How the states are linked:
at | y l
q605 | q186 q764
q485 | q347 q976
q186 | q573 q565
q905 | q565 q573
q472 | q222 q891
q456 | q790 q913
q148 | q429 q827
q276 | q894 q634
q110 | q276 q159
q565 | q764 q186
q339 | q913 q790
q347 | q827 q429
q894 | q891 q222
q534 | q472 q16
q833 | q842 q64
q691 | q833 q961
q222 | q634 q894
q961 | q456 q691
q664 | q250 q608
q159 | q485 q110
q429 | q976 q347
q913 | q691 q456
q149 | q138 q140
q16 | q664 q534
q436 | q64 q842
q764 | q339 q605
q891 | q16 q472
q138 | q61 q268
q790 | q605 q339
q608 | q534 q664
q827 | q905 q148
q976 | q110 q485
q842 | q149 q436
q268 | q140 q138
q140 | q436 q149
q250 | q268 q61
q61 | q608 q250
q634 | q159 q276
q573 | q148 q905
q64 | q961 q833

In the rows, 63 stands for zero.

The rows follow the links: the fewer symbols apart two states are, the more alike their rows tend to be.

Named rows; a name shown again gets a slightly different row:
q976	(77, 24, 46, 86, 50, 35, 87, 72, 92, 59, 48, 45, 30, 75, 71, 54, 76, 52, 89, 66, 61, 70, 67, 64, 86, 50, 100, 70, 75, 71, 74, 73, 87, 72, 36, 34, 85, 68, 94, 41, 58, 65, 89, 81, 73, 56, 62, 65, 58, 69, 49, 60, 78, 73, 99, 83, 81, 54, 85, 27, 36, 67, 64)
q472	(63, 83, 66, 60, 45, 32, 73, 54, 33, 69, 70, 65, 81, 84, 51, 32, 88, 53, 64, 61, 71, 94, 39, 42, 65, 69, 64, 18, 45, 83, 59, 66, 71, 50, 55, 88, 46, 46, 42, 48, 74, 57, 92, 79, 84, 48, 56, 82, 59, 81, 47, 56, 26, 75, 99, 63, 66, 73, 63, 52, 74, 37, 26)
q961	(70, 89, 48, 84, 55, 39, 52, 73, 73, 45, 87, 83, 79, 76, 75, 42, 65, 59, 49, 33, 102, 116, 91, 51, 30, 47, 47, 43, 63, 24, 41, 50, 40, 58, 84, 84, 50, 59, 56, 48, 61, 59, 51, 88, 70, 72, 58, 69, 55, 62, 60, 69, 53, 58, 33, 65, 71, 81, 75, 89, 63, 37, 72)
q764	(80, 53, 50, 88, 78, 45, 72, 68, 92, 72, 78, 76, 52, 79, 80, 70, 64, 63, 64, 46, 89, 84, 89, 69, 43, 37, 50, 66, 110, 33, 33, 63, 50, 62, 62, 42, 72, 71, 111, 62, 49, 50, 67, 68, 51, 92, 76, 70, 51, 33, 62, 44, 84, 66, 46, 79, 88, 72, 84, 80, 46, 68, 90)
q268	(62, 61, 61, 39, 61, 89, 44, 76, 43, 64, 67, 71, 62, 40, 73, 86, 65, 56, 65, 52, 36, 16, 66, 52, 90, 73, 47, 78, 47, 53, 66, 64, 59, 63, 71, 103, 32, 76, 25, 61, 77, 59, 25, 56, 69, 50, 54, 69, 55, 42, 85, 75, 72, 57, 54, 16, 44, 46, 54, 87, 89, 75, 113)
q534	(80, 80, 51, 69, 45, 21, 72, 74, 58, 54, 69, 60, 82, 78, 65, 29, 91, 50, 72, 53, 67, 83, 51, 43, 68, 68, 72, 29, 31, 73, 65, 60, 64, 48, 59, 94, 43, 55, 38, 36, 72, 66, 88, 93, 95, 47, 51, 78, 62, 87, 52, 60, 41, 80, 107, 56, 69, 68, 73, 60, 64, 38, 47)
q827	(50, 34, 34, 75, 50, 70, 56, 65, 53, 83, 71, 61, 13, 59, 75, 78, 59, 65, 70, 71, 69, 53, 74, 54, 74, 48, 73, 64, 100, 52, 52, 70, 106, 95, 54, 48, 77, 57, 94, 58, 65, 56, 50, 55, 45, 57, 75, 72, 17, 14, 69, 82, 79, 44, 25, 59, 60, 67, 60, 46, 82, 66, 80)
q61	(91, 61, 46, 70, 41, 39, 61, 85, 83, 30, 45, 53, 68, 58, 78, 44, 74, 52, 78, 52, 54, 53, 74, 57, 87, 77, 82, 68, 23, 61, 82, 54, 52, 57, 62, 89, 43, 75, 21, 42, 67, 74, 63, 96, 92, 44, 36, 66, 77, 102, 60, 83, 65, 72, 106, 48, 58, 59, 76, 54, 61, 59, 87)
q842	(67, 67, 83, 47, 80, 82, 54, 72, 80, 38, 29, 59, 90, 37, 64, 76, 46, 69, 58, 70, 42, 29, 70, 87, 58, 82, 68, 103, 32, 67, 87, 52, 32, 48, 72, 59, 65, 77, 28, 78, 64, 71, 42, 49, 68, 63, 53, 39, 103, 97, 69, 68, 78, 67, 70, 64, 50, 44, 58, 65, 49, 79, 81)
q905	(65, 34, 35, 88, 55, 59, 64, 70, 74, 81, 75, 69, 18, 69, 79, 78, 71, 67, 73, 58, 77, 66, 87, 56, 67, 40, 67, 70, 108, 37, 48, 67, 91, 89, 54, 53, 71, 60, 105, 51, 59, 53, 59, 64, 45, 70, 79, 72, 23, 15, 64, 70, 93, 47, 30, 67, 70, 66, 73, 57, 66, 65, 96)
q222	(48, 89, 76, 57, 46, 60, 71, 40, 23, 79, 78, 64, 81, 77, 45, 40, 72, 63, 55, 73, 61, 85, 25, 50, 63, 73, 56, 14, 50, 91, 60, 66, 76, 53, 54, 77, 48, 41, 52, 53, 74, 63, 88, 59, 71, 46, 69, 68, 59, 62, 53, 54, 27, 70, 79, 62, 60, 76, 55, 61, 77, 42, 5)
q565	(70, 42, 37, 84, 72, 42, 70, 78, 85, 77, 79, 77, 34, 78, 84, 69, 66, 58, 69, 51, 84, 80, 85, 58, 54, 38, 60, 70, 107, 31, 34, 66, 72, 72, 53, 52, 73, 72, 115, 58, 53, 49, 66, 70, 52, 87, 75, 67, 37, 28, 64, 58, 90, 53, 40, 74, 87, 71, 78, 68, 63, 66, 89)

Each walk starts at a row. The symbols on each line, taken left to right, move it on to the next state.
Answer with the state's row; about right is enough.
---
(75, 67, 69, 72, 91, 55, 75, 66, 96, 70, 78, 80, 70, 82, 75, 72, 55, 65, 61, 48, 87, 84, 78, 79, 40, 44, 41, 74, 106, 35, 39, 68, 37, 51, 63, 42, 73, 71, 115, 74, 48, 49, 69, 62, 50, 97, 76, 63, 66, 56, 59, 41, 79, 68, 48, 81, 88, 69, 77, 88, 46, 74, 83)
l l y y y
(64, 75, 92, 50, 100, 90, 60, 59, 87, 46, 41, 64, 97, 50, 61, 80, 39, 71, 51, 62, 45, 46, 69, 88, 50, 71, 53, 104, 51, 61, 74, 57, 21, 46, 85, 48, 70, 78, 45, 88, 55, 73, 44, 43, 57, 79, 56, 48, 104, 94, 65, 55, 67, 56, 59, 67, 58, 48, 51, 76, 47, 79, 68)
y y y
(77, 59, 63, 58, 49, 54, 57, 83, 80, 28, 34, 53, 69, 45, 72, 56, 75, 53, 74, 57, 49, 41, 79, 66, 88, 84, 80, 89, 18, 66, 91, 49, 45, 59, 70, 74, 45, 82, 15, 48, 65, 76, 51, 87, 85, 45, 46, 60, 84, 106, 67, 81, 67, 73, 97, 34, 50, 49, 71, 58, 55, 69, 92)
---
(70, 76, 96, 55, 107, 81, 65, 59, 90, 51, 56, 72, 94, 59, 59, 78, 40, 72, 47, 60, 62, 64, 69, 94, 32, 62, 39, 92, 75, 51, 63, 64, 20, 46, 79, 44, 75, 77, 69, 96, 56, 62, 50, 42, 53, 94, 67, 47, 101, 79, 60, 42, 74, 62, 52, 81, 69, 51, 65, 87, 42, 80, 72)
y l y y l
(77, 76, 91, 65, 112, 67, 67, 60, 90, 59, 66, 78, 86, 76, 65, 75, 51, 66, 46, 52, 76, 78, 75, 85, 28, 47, 36, 78, 88, 45, 44, 63, 22, 44, 75, 42, 71, 71, 97, 89, 48, 54, 65, 50, 45, 102, 71, 57, 87, 66, 61, 38, 75, 65, 49, 79, 84, 60, 79, 87, 39, 74, 70)
y y y y
(74, 64, 73, 48, 62, 74, 52, 79, 85, 34, 32, 50, 80, 36, 68, 63, 54, 63, 69, 61, 44, 28, 74, 74, 78, 72, 79, 100, 21, 71, 95, 52, 41, 57, 74, 70, 59, 81, 23, 72, 69, 79, 47, 69, 80, 50, 39, 54, 93, 103, 67, 76, 69, 66, 87, 46, 47, 44, 60, 56, 51, 74, 91)
---
(90, 67, 48, 67, 41, 31, 67, 74, 70, 39, 56, 61, 75, 63, 70, 33, 91, 49, 71, 51, 65, 73, 67, 49, 83, 71, 83, 49, 29, 67, 71, 54, 58, 51, 61, 95, 40, 69, 26, 33, 67, 69, 77, 99, 105, 46, 42, 67, 65, 95, 52, 68, 55, 74, 117, 47, 65, 65, 81, 53, 60, 48, 74)
y y y y
(28, 82, 76, 49, 49, 74, 65, 44, 12, 88, 76, 63, 69, 65, 38, 55, 66, 67, 55, 84, 52, 72, 23, 56, 59, 73, 52, 24, 59, 94, 61, 64, 91, 67, 60, 65, 66, 39, 56, 64, 72, 64, 74, 40, 53, 50, 73, 65, 48, 54, 57, 57, 33, 55, 59, 66, 47, 70, 38, 54, 83, 43, 7)
l l y
(25, 70, 67, 48, 50, 87, 65, 36, 12, 93, 69, 56, 53, 58, 41, 75, 53, 74, 54, 81, 53, 54, 27, 56, 67, 75, 55, 38, 60, 87, 62, 69, 95, 78, 61, 56, 69, 38, 59, 72, 76, 66, 66, 33, 52, 49, 72, 65, 46, 45, 73, 66, 42, 50, 40, 66, 44, 74, 36, 51, 85, 49, 10)
---
(80, 67, 33, 69, 48, 53, 41, 88, 65, 47, 83, 82, 59, 60, 85, 58, 79, 54, 66, 35, 81, 64, 95, 46, 69, 57, 52, 63, 55, 27, 50, 49, 46, 69, 76, 106, 29, 77, 31, 42, 70, 59, 31, 82, 76, 62, 55, 70, 43, 47, 72, 82, 74, 57, 45, 32, 55, 64, 76, 89, 78, 53, 117)
y l l
(78, 83, 35, 77, 53, 44, 40, 85, 69, 42, 89, 86, 63, 70, 85, 45, 74, 57, 55, 31, 92, 88, 92, 47, 56, 49, 53, 52, 57, 18, 38, 49, 41, 60, 77, 102, 36, 68, 42, 44, 60, 61, 44, 93, 74, 71, 57, 70, 52, 51, 71, 73, 59, 50, 40, 42, 67, 77, 76, 89, 72, 44, 95)
l y y l
(74, 63, 45, 57, 55, 63, 44, 80, 57, 50, 74, 72, 57, 43, 81, 79, 75, 61, 73, 44, 55, 35, 81, 53, 80, 63, 56, 70, 46, 35, 62, 53, 52, 68, 79, 108, 29, 74, 29, 55, 73, 51, 22, 80, 76, 56, 56, 74, 44, 43, 86, 82, 71, 54, 52, 24, 48, 56, 65, 85, 81, 61, 116)
---
(52, 64, 75, 31, 65, 93, 50, 60, 41, 72, 60, 74, 64, 40, 62, 84, 63, 62, 57, 66, 28, 6, 45, 62, 88, 78, 43, 77, 54, 72, 71, 70, 61, 59, 68, 91, 37, 73, 33, 75, 76, 53, 32, 39, 65, 55, 65, 69, 57, 52, 83, 66, 66, 62, 67, 24, 46, 39, 50, 84, 90, 81, 94)
l l l y l
(51, 69, 87, 23, 75, 101, 62, 53, 37, 82, 65, 67, 76, 49, 59, 89, 66, 62, 54, 77, 27, 9, 34, 66, 85, 79, 37, 71, 60, 76, 65, 74, 63, 50, 61, 84, 46, 71, 44, 83, 81, 54, 51, 28, 58, 62, 72, 67, 68, 47, 76, 51, 62, 66, 71, 30, 52, 42, 54, 84, 84, 82, 77)
---
(79, 62, 86, 52, 74, 44, 99, 56, 63, 94, 71, 69, 71, 82, 59, 67, 84, 51, 72, 68, 51, 54, 29, 61, 79, 58, 55, 51, 89, 90, 50, 75, 68, 39, 44, 64, 61, 65, 99, 68, 66, 51, 100, 52, 63, 72, 77, 81, 68, 62, 59, 18, 55, 96, 113, 74, 90, 53, 81, 70, 52, 83, 56)
l y l l l
(85, 48, 65, 70, 75, 27, 101, 65, 73, 78, 63, 56, 58, 84, 64, 50, 85, 50, 81, 61, 59, 69, 43, 59, 81, 56, 72, 57, 91, 87, 54, 77, 70, 50, 34, 58, 70, 66, 102, 49, 63, 52, 104, 68, 66, 72, 74, 81, 62, 65, 49, 35, 70, 90, 112, 77, 98, 56, 90, 49, 45, 78, 63)
y l l y y
(58, 71, 96, 27, 83, 86, 76, 50, 40, 90, 66, 70, 79, 56, 52, 83, 71, 54, 63, 71, 28, 17, 23, 68, 81, 73, 36, 62, 77, 91, 58, 80, 58, 42, 58, 75, 47, 68, 61, 83, 77, 53, 62, 25, 55, 70, 76, 73, 71, 50, 68, 34, 56, 77, 89, 47, 65, 44, 53, 87, 81, 87, 65)
---
(65, 68, 93, 35, 87, 67, 90, 49, 46, 97, 71, 71, 83, 73, 51, 75, 76, 52, 67, 76, 34, 39, 18, 64, 75, 69, 42, 54, 87, 94, 52, 76, 60, 40, 46, 72, 53, 66, 79, 78, 73, 42, 86, 29, 58, 74, 75, 79, 72, 56, 64, 22, 63, 90, 95, 59, 83, 51, 70, 77, 64, 85, 57)
l y y y y
(30, 61, 59, 51, 50, 91, 58, 37, 19, 86, 67, 55, 39, 52, 52, 81, 49, 75, 57, 88, 49, 47, 43, 58, 69, 65, 61, 52, 71, 79, 68, 75, 105, 90, 56, 53, 71, 44, 62, 74, 69, 66, 54, 36, 42, 51, 76, 61, 33, 29, 75, 74, 53, 47, 32, 58, 46, 69, 33, 48, 85, 57, 31)
l l l y
(81, 33, 51, 82, 63, 30, 97, 75, 83, 70, 57, 54, 42, 82, 73, 46, 83, 46, 85, 66, 61, 69, 56, 60, 86, 46, 88, 63, 91, 79, 63, 70, 88, 56, 33, 51, 74, 66, 104, 40, 58, 58, 96, 81, 68, 62, 66, 76, 61, 69, 49, 50, 72, 84, 112, 80, 91, 58, 89, 37, 44, 72, 67)
---
(41, 68, 75, 69, 57, 89, 49, 48, 67, 48, 46, 44, 66, 56, 45, 61, 37, 84, 47, 76, 67, 85, 64, 78, 32, 69, 76, 67, 46, 70, 84, 61, 66, 77, 69, 15, 100, 41, 60, 79, 52, 82, 61, 53, 53, 54, 61, 36, 84, 80, 59, 76, 53, 43, 31, 87, 41, 76, 41, 45, 48, 45, 9)
y l y l y
(43, 56, 59, 67, 54, 83, 53, 55, 66, 50, 40, 40, 54, 57, 51, 64, 33, 82, 55, 86, 57, 68, 68, 79, 52, 74, 87, 74, 46, 72, 89, 60, 87, 89, 63, 14, 99, 49, 67, 79, 48, 88, 64, 55, 50, 49, 60, 38, 74, 87, 55, 86, 64, 50, 45, 86, 44, 73, 40, 24, 44, 53, 26)
l l y
(47, 31, 55, 78, 49, 69, 62, 64, 74, 52, 31, 32, 40, 47, 60, 58, 47, 72, 74, 85, 63, 58, 70, 71, 70, 67, 102, 77, 53, 81, 93, 59, 94, 92, 49, 15, 95, 57, 72, 60, 53, 83, 72, 74, 57, 48, 61, 45, 70, 83, 54, 88, 70, 50, 64, 88, 51, 67, 52, 14, 44, 58, 38)
